Below are the code and all the weights of a small trained network. Each question names an input and a class and asks about switching units off, where a switched-off unit gives its printed mean instead of its output.

import numpy as np


def w(rows, s, z=0):
    codes = np.array(rows[::2]) - 128.0
    scale = np.full(codes.shape[1], s)
    scale[-1] = z or s
    return codes * scale


def f(y):
    return np.maximum(y, 0)


def log_softmax(a):
    a = a - a.max(-1, keepdims=True)
    return a - np.log(np.exp(a).sum(-1, keepdims=True))


def net(x, mask):
    res = np.array(x, float).reshape(1, 5) / 4 @ E
    y = f(res @ A[0][:, :-1].T + A[0][:, -1])
    res = res + np.where(mask, y, B[0][:, -1]) @ B[0][:, :-1]
    return log_softmax(res[-1] @ U[:, :-1].T + U[:, -1])


A, B = {}, {}
E = w([
[128,128,128,128,128,128,127],'x0',
[233,134,63,134,60,125,213],'x1',
[185,119,181,133,254,126,173],'x2',
[227,126,109,131,135,128,9],'x3',
[128,128,128,127,128,129,128],'x4',
],0.0046)
A[0] = w([
[208,136,99,132,76,130,195,126],'n1',
[177,130,119,129,126,131,70,97],'n2',
[189,132,106,132,88,129,179,128],'n3',
[136,138,125,129,125,124,136,42],'n4',
[167,133,136,140,215,131,161,3],'n5',
[73,138,138,131,162,130,83,109],'n6',
[141,130,123,128,120,132,139,130],'n7',
[113,136,111,122,96,126,108,58],'n8',
[188,130,117,131,125,132,59,96],'n9',
[133,129,129,126,141,130,133,103],'n10',
[161,130,117,129,107,131,155,129],'n11',
[154,126,123,124,127,125,93,74],'n12',
[138,132,130,130,154,127,137,80],'n13',
[123,129,126,133,117,130,124,96],'n14',
[190,135,120,131,123,134,55,97],'n15',
[87,134,129,130,121,131,181,60],'n16',
[158,130,118,129,109,131,152,130],'n17',
[187,130,147,125,251,133,180,8],'n18',
[110,132,119,133,85,133,113,42],'n19',
[139,147,123,113,124,127,143,27],'n20',
[159,133,118,130,109,128,153,129],'n21',
[91,130,129,127,124,129,173,60],'n22',
[34,134,126,131,111,133,253,50],'n23',
[127,127,126,129,129,128,127,110],'n24',
[39,134,143,126,184,133,53,115],'n25',
[70,136,140,131,163,134,79,116],'n26',
[76,129,99,130,11,137,82,23],'n27',
[165,128,121,130,127,128,84,101],'n28',
[161,131,117,129,107,131,155,129],'n29',
[159,131,118,129,108,131,153,129],'n30',
[133,132,128,125,127,123,121,94],'n31',
[176,129,120,130,126,130,73,100],'n32',
[93,131,108,129,44,132,97,23],'n33',
[158,131,118,129,108,130,153,130],'n34',
[160,129,125,127,126,130,88,93],'n35',
],0.014,0.0014)
B[0] = w([
[106,88,152,134,179,119,33,248],'n1',
[82,133,125,131,129,135,187,193],'n2',
[110,98,145,131,165,122,55,220],'n3',
[125,123,130,126,133,127,121,132],'n4',
[205,154,115,123,75,124,128,209],'n5',
[113,98,139,130,159,124,65,195],'n6',
[124,124,128,130,136,128,112,148],'n7',
[164,147,127,128,112,129,131,160],'n8',
[71,136,124,130,131,139,199,208],'n9',
[139,127,128,130,121,127,130,139],'n10',
[118,114,135,129,147,125,89,177],'n11',
[103,130,127,129,128,130,162,161],'n12',
[150,130,127,129,115,126,130,150],'n13',
[138,130,128,128,124,129,128,136],'n14',
[69,134,121,131,130,143,201,211],'n15',
[91,130,124,130,130,132,181,178],'n16',
[119,115,134,128,145,126,93,172],'n17',
[240,173,107,118,51,120,129,254],'n18',
[172,139,122,123,109,128,128,163],'n19',
[122,117,130,127,135,132,114,137],'n20',
[120,114,134,124,148,126,93,173],'n21',
[94,133,125,132,129,132,172,170],'n22',
[35,142,116,131,134,150,247,254],'n23',
[128,128,128,129,128,129,128,128],'n24',
[107,81,147,135,185,119,26,240],'n25',
[113,97,138,128,165,121,61,201],'n26',
[251,166,118,118,71,116,128,241],'n27',
[92,133,127,130,128,131,172,177],'n28',
[118,113,134,130,147,126,90,177],'n29',
[119,115,133,130,147,126,92,174],'n30',
[124,128,130,131,125,127,134,132],'n31',
[82,134,125,132,128,136,184,191],'n32',
[213,153,119,120,87,122,127,205],'n33',
[119,114,135,128,146,126,93,173],'n34',
[98,133,125,127,130,131,167,170],'n35',
],0.03,0.0059)
U = w([
[110,55,166,138,198,114,28,254],'0',
[49,142,113,134,129,164,244,92],'1',
[254,178,105,109,41,113,120,24],'2',
],0.0077,0.00075)

Each question gives the input, the list of numbers given to net, and the class t.
The units are the neurons (one row each of A and B). Each row of codes is followed by its name. A weight is (code - 128) times the scale printed after its matrix; where a second scale follows, it is the last column's (A, B and U).
mask holds one flag per neuron, in row order. A switched-off neuron (its flag False) gives its mean, the last column of its row in B, instead of its output. The means were averaged over made-up inputs and are rounded, as every weight is.
A unit's drop is (log p(t) with every unit on - log p(t) with that unit switched off) / (log p(t) with every unit on - log p(t) with every unit switched off).
The circuit of an input: a set's keep is (log p(t) with only the set's units on - log p(t) with every unit switched off) / (log p(t) with every unit on - log p(t) with every unit switched off). Starting from the 12 units with the biggest drops (on a tie, the unit counted first), units are removed one at a time, each time the one whose removal leaves the highest keep (on an exact tie, the one counted first), for as long as the keep stays at least 0.8.
circuit, biggest first: the units of the circuit, biggest drop first
k most important neurons: the k neurons with the biggest drops, biggest first
drop when u is switched off: that unit's drop, to one decimal
input [-1,8,-7,-8,-6], class 0: circuit, biggest first => n1
input [7,-2,4,-4,-6], class 1: 3 most important neurons => n27, n23, n33
input [0,8,-5,8,5], class 0: 3 most important neurons => n1, n3, n23
input [-8,7,-7,-4,3], class 0: 3 most important neurons => n1, n18, n3
input [-1,-7,2,8,4], class 1: 3 most important neurons => n15, n9, n1
input [-6,3,-4,-1,-1], class 2: 2 most important neurons => n25, n27
input [0,-6,-7,6,-8], class 2: 2 most important neurons => n27, n33
input [8,-4,6,5,-7], class 2: 2 most important neurons => n18, n23
input [-5,1,-5,-4,3], class 2: 2 most important neurons => n27, n33
input [1,7,-7,5,5], class 0: 3 most important neurons => n1, n18, n3
input [5,-2,-4,-4,-2], class 1: 2 most important neurons => n23, n18
input [-1,7,-7,-7,-1], class 0: 4 most important neurons => n1, n3, n18, n15
input [4,7,-6,2,-8], class 0: 2 most important neurons => n1, n18
input [7,3,-6,0,3], class 2: circuit, biggest first => n27
input [4,0,2,-3,0], class 1: drop when n27 is switched off => 0.2
input [4,2,-1,3,-6], class 1: drop when n25 is switched off => 0.6
input [7,0,8,-5,-1], class 2: drop when n18 is switched off => 1.0
